j351_j603: [79 -129 21 42 -33 -4 148 -8 -16 -217 -28 -92 -37 193 93 -102 -210 -83 -140 115]
j140_j676: [-10 -8 -36 -30 -127 49 -30 -3 -19 57 -51 -23 44 -28 41 -98 -101 0 -11 -9]
j140_j676: [44 47 -107 92 164 -137 37 49 -6 -156 26 95 -191 98 -24 261 16 -66 -178 132]
j952_j210: [25 -6 29 112 61 -17 82 29 -17 -253 33 -102 21 127 34 -104 -46 -83 -2 7]
j952_j210: [40 110 10 74 66 -59 -10 4 8 -182 53 51 35 189 -19 7 138 -48 -102 15]
j278_j108: [-8 4 194 -129 211 -45 159 -146 -8 -234 -86 -1 242 -88 67 -118 -106 123 60 67]
j351_j603: [-151 -44 -21 9 -152 -43 -141 -46 44 101 70 54 -61 144 61 -79 2 -91 -67 -41]
j662_j343: [-199 -15 113 -172 -131 -30 -146 -177 -19 27 50 21 209 -233 170 -115 -39 68 52 -10]
j351_j603: [58 -57 37 39 146 -26 104 -33 -13 -32 -22 18 15 -62 -44 115 172 44 103 -49]
j140_j676: [-77 -123 287 -332 23 -85 -132 -1 -15 180 183 -82 49 -18 98 -68 92 -77 197 -94]
j952_j210: [121 -41 -10 -163 145 36 151 62 14 214 -217 44 -75 -28 -103 42 -212 92 37 51]
j140_j676: [7 -123 178 -120 49 10 127 3 -26 -140 -35 -182 106 87 108 -292 -267 -62 107 1]
j952_j210: [97 65 -135 330 174 -105 -46 88 98 28 227 199 -359 262 -255 527 636 -71 -138 -37]
j140_j676: [-319 136 -65 5 -209 -9 -372 -39 132 372 147 173 -77 50 -57 -47 144 -16 -15 -130]
j140_j676: [-73 117 -29 33 -55 -42 -164 4 36 21 127 83 -36 71 -20 66 149 -34 -95 -1]
j662_j343: [-79 -110 88 -31 -15 -77 57 -222 -64 -235 -18 11 210 -163 198 -37 7 49 2 35]
j278_j108: [97 304 68 -69 48 38 -139 131 80 30 139 63 11 213 -171 18 164 23 -132 46]
j278_j108: [-169 147 -91 33 -162 17 -269 32 83 258 102 112 -78 64 -74 -13 111 -26 -42 -84]
j351_j603: [-189 -17 -62 37 -309 30 -182 -112 32 111 25 55 62 55 102 -185 -22 -37 -75 -65]
j351_j603: [3 -151 36 41 -150 37 121 -219 -25 -205 -63 -9 167 -71 160 -81 -72 83 -115 92]
j662_j343: [99 -75 118 -241 73 -8 97 37 -37 44 -96 -61 39 27 45 -93 -217 -3 33 55]
j278_j108: [227 119 -61 -66 221 34 133 278 -77 -16 -138 -126 -80 -8 -121 17 -216 -40 91 31]
j278_j108: [370 -180 130 -99 215 61 374 53 -129 -199 -135 -192 84 -162 3 106 -45 82 127 81]
j952_j210: [-157 32 176 -121 -34 7 -115 -51 54 52 95 -38 133 45 38 -242 -17 -4 107 -80]
j140_j676: [268 90 1 -99 318 -151 148 63 -74 -198 -55 116 -54 43 -51 356 113 19 -161 178]
j351_j603: [145 -60 127 -39 145 22 101 17 -23 10 50 -53 38 -102 -74 141 257 64 160 -58]
j140_j676: [-65 152 -48 32 -212 54 -92 168 -20 -287 39 -226 22 296 141 -469 -556 -218 -192 117]
j278_j108: [-26 -26 26 -64 -39 -14 -17 -18 3 42 -30 11 27 80 37 -98 -60 -31 -8 -18]
j952_j210: [283 -46 232 -177 455 -33 243 108 -14 34 -13 -40 -19 -40 -186 239 244 92 236 -26]
j140_j676: [-145 -297 -74 269 -384 167 52 -256 6 35 -47 -70 126 -186 128 -172 80 74 103 -151]
j351_j603: [32 119 -32 58 231 -148 -50 80 -62 -91 75 59 -29 -34 -55 228 317 -72 101 -89]
j278_j108: [-174 5 -113 32 -77 -47 -129 -42 72 233 -42 160 -113 100 -27 -8 -9 -31 -46 -63]
j952_j210: [-181 1 -60 5 -268 106 -215 19 31 298 58 -45 -9 -122 6 -146 -24 -12 121 -142]
j952_j210: [99 80 -167 257 98 -18 43 41 25 -45 6 121 -144 69 -157 282 297 13 -84 -11]
j662_j343: [213 -51 145 -264 161 -7 303 -76 -175 -363 -268 -134 342 -234 194 -160 -386 112 31 171]
j351_j603: [-192 -80 -172 244 -223 142 -140 92 86 334 78 -81 -234 -64 -105 -48 6 -53 162 -183]
j952_j210: [41 109 -194 75 175 25 72 209 -32 71 -168 -44 -154 -118 -131 55 -240 -10 113 -12]
j278_j108: [-55 60 106 -196 87 7 -107 72 16 259 40 -14 20 -135 -72 -11 46 39 213 -103]
j278_j108: [40 -99 275 -200 157 -60 66 -114 8 -57 117 -5 103 -89 40 104 168 90 69 48]
j351_j603: [227 113 3 -66 211 54 164 195 -48 -110 -94 -116 -28 -41 -103 40 -204 35 17 112]
j662_j343: [-16 -53 -96 7 28 -108 0 -3 -47 -43 -20 53 -115 -35 70 160 -58 -61 -87 71]
j662_j343: [132 -47 41 -112 47 -14 82 14 -28 -6 -39 4 -18 19 9 83 -37 17 -66 86]
j662_j343: [-113 89 -268 295 -278 56 -193 -38 72 121 80 154 -148 30 -69 153 206 3 -202 -19]
j278_j108: [-215 63 73 -198 -42 -113 -369 86 113 459 257 133 -225 160 -74 99 204 -120 28 -108]
j351_j603: [235 75 -29 84 161 32 212 111 -94 -309 -120 -121 89 24 -29 -35 -75 -12 15 44]
j140_j676: [96 3 136 -209 166 -54 -8 0 0 163 52 82 0 -102 -75 235 242 86 74 -1]
j662_j343: [-31 -9 -122 156 3 15 57 13 19 -45 -71 7 -83 40 -26 -13 -104 -18 -35 9]
j662_j343: [-56 -39 -121 367 -40 17 29 -74 43 -129 67 36 -64 47 -53 95 274 -11 -12 -83]
j952_j210: [-31 -108 157 -132 -100 117 19 -13 -11 104 -14 -172 154 -95 55 -282 -124 27 217 -105]
j662_j343: [-126 94 -183 175 -196 -4 -147 -33 59 36 0 132 -68 195 -5 -57 10 -64 -195 -12]
j952_j210: [-187 -9 274 -302 47 -85 -195 -32 50 165 214 -20 47 -38 62 -75 40 -20 139 -44]
j351_j603: [308 -148 163 141 538 -139 475 44 -43 -553 -37 -108 -60 267 -50 154 86 -70 24 102]
j952_j210: [237 -65 -24 -15 241 -47 317 -66 -63 -228 -221 71 27 -71 -4 211 -84 123 -117 184]
j662_j343: [-58 -184 43 100 -158 63 64 -212 26 -28 1 9 105 -72 76 -45 115 86 6 -35]
j278_j108: [204 104 5 18 340 -24 188 218 -39 -180 -62 -104 -87 71 -130 70 -105 -40 67 55]
j140_j676: [50 94 -187 215 38 41 71 172 -30 -184 -54 -113 -129 39 -47 -27 -233 -84 -47 56]
j351_j603: [219 -24 251 -409 173 -48 118 88 15 11 -16 -26 -30 249 2 -26 -252 -9 -151 217]
j140_j676: [122 74 -178 -15 -60 130 70 161 -55 97 -216 -79 -39 -112 -55 -72 -348 33 -5 52]
j278_j108: [-307 71 -81 -7 -308 33 -400 -39 106 486 149 144 -72 -33 -43 -36 205 -14 51 -192]
j662_j343: [77 -5 120 -29 274 -146 86 34 -28 -206 75 -8 -20 126 -1 108 141 -79 34 13]
[-256 121 -89 -128 -264 21 -276 9 37 260 -49 55 34 42 75 -303 -303 -59 -43 -50]	j662_j343
[4 -61 -15 175 -51 -32 102 -125 -47 -383 7 -42 111 47 141 -61 -7 -35 -118 66]	j351_j603
[1 -133 282 -170 -49 49 34 -167 69 20 119 -20 136 9 46 -65 103 114 -1 43]	j140_j676
[-331 175 -77 -100 -297 0 -464 14 92 467 129 146 -36 33 -17 -140 70 -61 15 -168]	j140_j676
[-226 -117 -91 151 -282 39 -84 -292 40 61 -14 132 103 -200 112 -1 112 120 -56 -40]	j278_j108
[-119 110 -34 91 -98 16 -80 -11 46 -127 35 -9 37 143 35 -199 -144 -47 -112 30]	j351_j603
[-53 141 -208 179 36 2 4 -45 -11 -67 -122 121 18 -193 -49 125 4 102 -46 23]	j952_j210
[79 -187 -80 144 90 51 186 54 -72 -16 -65 -146 -106 -278 -21 157 -11 22 211 -49]	j662_j343
[260 -139 57 -103 185 5 239 80 -89 -78 -63 -114 -66 -159 -10 218 -63 46 50 116]	j140_j676
[-22 -120 127 -159 -115 14 82 -136 -79 -153 -123 -102 275 -37 220 -332 -263 1 35 12]	j278_j108
[-114 -32 -97 -7 -180 22 -181 -40 66 356 60 138 -145 -82 -50 167 142 42 -44 -38]	j952_j210
[64 102 -125 -25 61 -19 0 146 -50 -22 -63 -22 -106 -55 -20 83 -209 -37 -66 97]	j278_j108

j219-j702: [68 -86 -21 89 -321 111 63 22 -44 -189 153 -2 -144 -169 -5 -52 -105 -96 80 22]
j463-j563: [120 202 103 -355 235 -106 -58 -49 -40 432 215 -12 -312 8 404 279 227 -226 -254 79]
j276-j339: [91 86 -72 -136 85 -55 -83 -13 57 178 -47 -21 11 0 59 89 12 -4 -46 -28]
j817-j596: [-24 -1 150 -104 103 -63 158 -308 -127 139 329 -172 -199 111 46 24 3 -123 -128 497]
j219-j702: [8 63 73 110 68 -42 167 -272 -122 4 57 -176 -24 -37 137 12 -241 -137 -45 -19]
j463-j563: [-117 -202 -5 -43 86 -27 38 -65 -58 208 -15 119 -7 112 84 115 120 -116 -170 167]
j645-j589: [65 196 119 99 44 -59 -222 55 24 123 -104 -29 29 -123 -66 -117 86 164 -5 -92]
j463-j563: [-90 -298 49 81 -181 64 63 -109 -122 82 138 145 -48 -34 -8 -31 32 -69 -192 383]
j276-j339: [117 68 -25 -102 170 -102 -24 -98 -50 380 148 -9 -118 -108 307 55 17 -291 -204 -97]
j645-j589: [43 52 -66 -33 -39 34 21 37 -58 -68 157 -64 -43 -78 223 73 -100 -60 27 -148]
j817-j596: [40 63 125 63 -102 -35 -131 140 21 -58 6 -69 -234 2 -25 105 134 -112 71 -85]
j645-j589: [74 103 29 -5 57 -43 4 -30 3 47 66 -63 -66 -52 58 -35 -29 -102 -11 -88]
j817-j596: [162 177 61 -27 -41 -27 54 -36 66 -176 96 -145 -101 -20 -40 -16 -168 -98 32 -53]
j817-j596: [-92 -23 -49 15 124 -13 -136 70 65 179 -254 138 214 15 -184 -144 192 266 39 1]
j219-j702: [9 24 -82 4 44 -55 -84 70 67 -72 -118 -90 89 116 -19 138 -74 14 60 -146]
j645-j589: [33 244 4 -172 406 -147 58 -67 50 185 -103 -123 -31 134 195 152 28 -161 -1 -297]
j645-j589: [-132 -80 224 317 -13 -76 -177 -40 -5 65 -314 26 101 66 -340 -108 124 174 -48 166]
j463-j563: [-26 -183 45 94 -18 -56 -86 -50 -86 330 47 107 -109 -74 95 11 139 -225 -207 109]
j276-j339: [-4 9 -194 -278 143 -13 144 -209 -2 126 70 -141 40 139 58 136 -75 50 75 219]
j645-j589: [34 -2 -63 -151 80 -23 -45 -48 -22 238 57 47 14 -16 166 95 35 -8 -148 89]
j645-j589: [-198 41 104 136 277 -75 -31 -70 -7 47 -328 -7 267 170 -155 -61 62 267 14 -26]
j276-j339: [28 -65 53 124 -31 -7 20 -110 -34 186 19 90 -20 -167 -85 -248 34 -85 -85 84]
j645-j589: [172 160 -83 -367 280 -117 -88 -120 58 515 138 24 -20 -23 183 40 108 -49 -246 174]
j463-j563: [36 -71 -193 73 -51 29 -126 204 -33 110 27 121 58 -209 279 -3 -4 -135 -12 -429]
j817-j596: [-31 151 452 -3 262 -186 163 -507 -110 206 83 -246 -216 226 -111 52 -2 -97 -270 618]
j276-j339: [-61 163 163 -29 105 21 48 45 -43 -52 64 -16 -120 -8 41 -69 167 74 87 -51]
j645-j589: [-47 -134 53 200 -253 99 36 19 -144 -181 113 30 -49 -132 144 30 -127 -58 -45 -30]
j276-j339: [-63 -181 -39 43 -132 80 75 -32 -85 -50 115 81 28 -39 56 -16 -57 -8 -66 143]
j219-j702: [33 27 98 94 -145 12 -64 -24 36 -89 -31 -49 -27 -31 -270 -129 11 139 70 198]
j463-j563: [103 64 -118 -116 -111 51 20 103 72 -130 71 -50 -101 -46 2 33 -25 -44 172 -122]
j463-j563: [15 -12 22 20 -27 -6 -83 -25 -7 164 -24 49 -7 -82 -63 -85 93 61 -37 109]
j219-j702: [33 40 172 310 -33 -84 -188 83 -34 -2 -2 -25 -7 -113 -11 -122 -23 -98 -108 -183]
j817-j596: [-154 -128 36 -40 86 32 -12 -107 -122 353 -15 174 38 -48 53 -70 246 152 -125 285]
j276-j339: [-79 -59 -85 82 -63 35 -32 134 32 -207 -98 -31 89 71 -98 20 -14 97 187 -138]
j276-j339: [-11 -17 8 -69 46 -11 -46 -40 -15 163 42 46 16 -2 -4 -28 91 73 -84 179]
j219-j702: [-180 -13 300 162 136 -72 122 -370 -148 113 -146 -118 -15 144 -132 13 13 96 -99 393]
j817-j596: [-5 -98 -193 93 -100 4 -84 250 70 -246 -62 -41 69 67 27 132 -100 -110 162 -375]
j219-j702: [-53 -4 123 -7 26 0 152 -214 8 -81 -19 -61 23 125 -271 -113 -36 130 12 378]
j219-j702: [120 109 -11 -11 33 -127 -110 114 123 -144 -50 -190 -81 167 7 250 -111 -209 33 -235]
j276-j339: [-6 87 112 63 30 -23 81 -37 29 -170 -56 -94 -46 74 -118 -25 -47 -23 83 -41]
j817-j596: [-92 -106 88 -110 -37 58 101 -4 -79 9 72 107 -160 76 152 193 131 -78 -107 164]
j463-j563: [-25 -73 -22 11 -99 56 15 -39 -4 -32 -1 41 63 -23 -128 -87 -9 141 20 190]
j463-j563: [1 -2 18 242 -106 -14 -90 6 43 -175 -42 -110 134 -29 -344 -267 -94 169 154 57]
j276-j339: [-64 71 121 19 49 -12 56 -5 10 -188 -53 -87 -26 144 -88 58 2 62 74 25]
j645-j589: [-106 21 -73 60 79 4 -11 67 -6 -106 -168 -60 130 77 21 73 -22 119 166 -232]
j276-j339: [37 30 -20 -45 11 -6 -23 99 -17 -45 175 -18 -60 -10 174 61 -16 -109 -41 -113]
j219-j702: [18 250 -22 -223 203 16 -174 129 52 389 -144 145 -7 -171 44 -132 405 292 109 -132]
j645-j589: [81 -16 -73 -105 7 -49 25 -27 -33 117 125 -78 -190 8 270 249 -43 -319 -63 -104]
j219-j702: [-38 -112 -86 -102 -111 95 127 13 -48 -50 61 59 -110 -9 137 137 20 -89 53 5]
j817-j596: [-48 -25 -54 -227 140 6 128 -102 -18 109 114 12 -15 116 72 62 64 9 -40 214]
j645-j589: [-154 -77 27 225 -48 -1 -179 63 59 -121 -257 -17 266 103 -472 -212 86 430 180 185]
j219-j702: [-34 60 -53 -2 41 69 42 110 -8 -16 -38 91 22 -125 77 -125 88 50 135 -274]
j817-j596: [-7 -68 48 186 6 -103 -140 69 52 -43 -120 -36 64 104 -116 41 -44 -97 -70 -84]
j463-j563: [32 7 -18 -165 173 -106 -16 -139 -5 337 -21 -31 -83 86 134 193 73 -153 -149 112]
j219-j702: [-126 -150 -73 64 -54 80 -14 33 -7 -44 -86 131 222 1 -162 -154 36 265 39 134]
j817-j596: [46 -32 -86 177 -333 158 -135 283 -7 -165 -53 156 9 -322 36 -132 16 95 157 -354]
j463-j563: [7 41 32 139 -13 10 -88 3 -37 81 -102 63 112 -161 29 -119 -26 106 -50 -124]
j276-j339: [48 268 258 3 201 -138 -140 -1 132 68 -190 -78 -41 113 -294 -98 180 134 4 68]
j463-j563: [149 88 -22 -36 -185 45 23 79 32 -166 164 -86 -208 -115 39 15 -67 -148 123 -118]
j817-j596: [-82 -111 -107 -49 52 -1 105 -8 -44 -65 0 -38 9 143 189 243 -84 -145 6 -109]
[-8 127 35 -130 101 -47 -8 102 58 -150 -14 -130 -104 205 50 243 46 -32 98 -106]	j645-j589
[0 119 97 30 183 -120 -143 -48 20 177 -124 -69 63 66 -44 16 60 81 -78 18]	j219-j702
[-15 68 61 -146 57 27 36 -14 26 90 -97 85 -62 19 -12 44 155 87 -4 78]	j463-j563
[-50 -68 -82 240 -51 18 -46 114 10 -164 -126 16 188 -58 -68 -132 -114 34 109 -301]	j463-j563
[15 68 -81 -18 81 -35 -59 13 63 13 -97 -63 117 36 -89 -35 -24 113 94 -70]	j463-j563
[-69 -59 150 -33 24 -4 200 -202 -66 -128 156 -75 -66 175 -46 49 -87 -45 -112 372]	j817-j596
[37 40 -14 -71 71 -6 -70 -39 -38 354 -14 114 -33 -171 127 -66 154 7 -94 -6]	j276-j339
[-99 -213 -101 107 -121 106 113 -58 -120 -26 14 119 119 -102 123 -33 -116 4 -46 -4]	j645-j589
[6 -27 -102 116 -34 -7 -136 56 35 44 -77 1 159 -82 -146 -172 -7 140 89 -59]	j463-j563
[-49 8 61 -159 130 -27 121 -158 -101 191 69 -34 -171 79 241 228 76 -143 -102 122]	j817-j596
[-10 -135 -187 -148 -32 70 106 218 40 -152 110 134 -47 58 220 159 4 -234 19 -265]	j219-j702
[75 12 -29 204 -103 -48 -228 190 90 -70 -100 -18 68 -80 -155 -111 -19 -3 72 -236]	j817-j596
[19 111 135 181 -59 12 -17 -67 41 -156 -98 -51 119 -70 -331 -299 -77 250 87 103]	j817-j596
[92 13 -19 112 69 -138 -189 -13 6 250 4 -71 1 -63 52 -10 -21 -175 -115 -110]	j817-j596
[-75 -79 -86 162 -250 128 -80 297 80 -350 -184 76 72 -45 -243 -103 69 197 326 -240]	j219-j702
[-63 11 189 44 45 -26 46 -28 -15 -46 -4 2 -101 92 -83 -10 99 -35 -41 116]	j463-j563
[128 62 -144 -213 -179 93 -162 206 94 -7 93 79 -23 -117 -17 5 102 200 81 53]	j645-j589
[10 23 -83 -99 25 16 250 -73 -58 -268 196 -194 -102 125 268 249 -262 -247 73 -153]	j276-j339
[38 158 195 14 86 -20 190 -176 -29 -27 49 -76 -160 -36 -25 -115 -25 -117 6 24]	j276-j339
[-74 -42 -35 -9 32 39 17 132 9 -65 -47 100 38 27 49 11 81 11 43 -158]	j463-j563
[-15 -50 180 144 63 -94 -74 -125 -100 312 -22 52 -96 -70 99 5 89 -180 -253 78]	j463-j563
[18 79 145 -22 142 -99 72 -186 -3 77 -40 -100 -70 119 -13 87 -45 -109 -116 124]	j276-j339
[63 110 15 0 7 -1 71 14 15 -107 3 -64 -81 -36 83 35 -81 -121 66 -220]	j276-j339
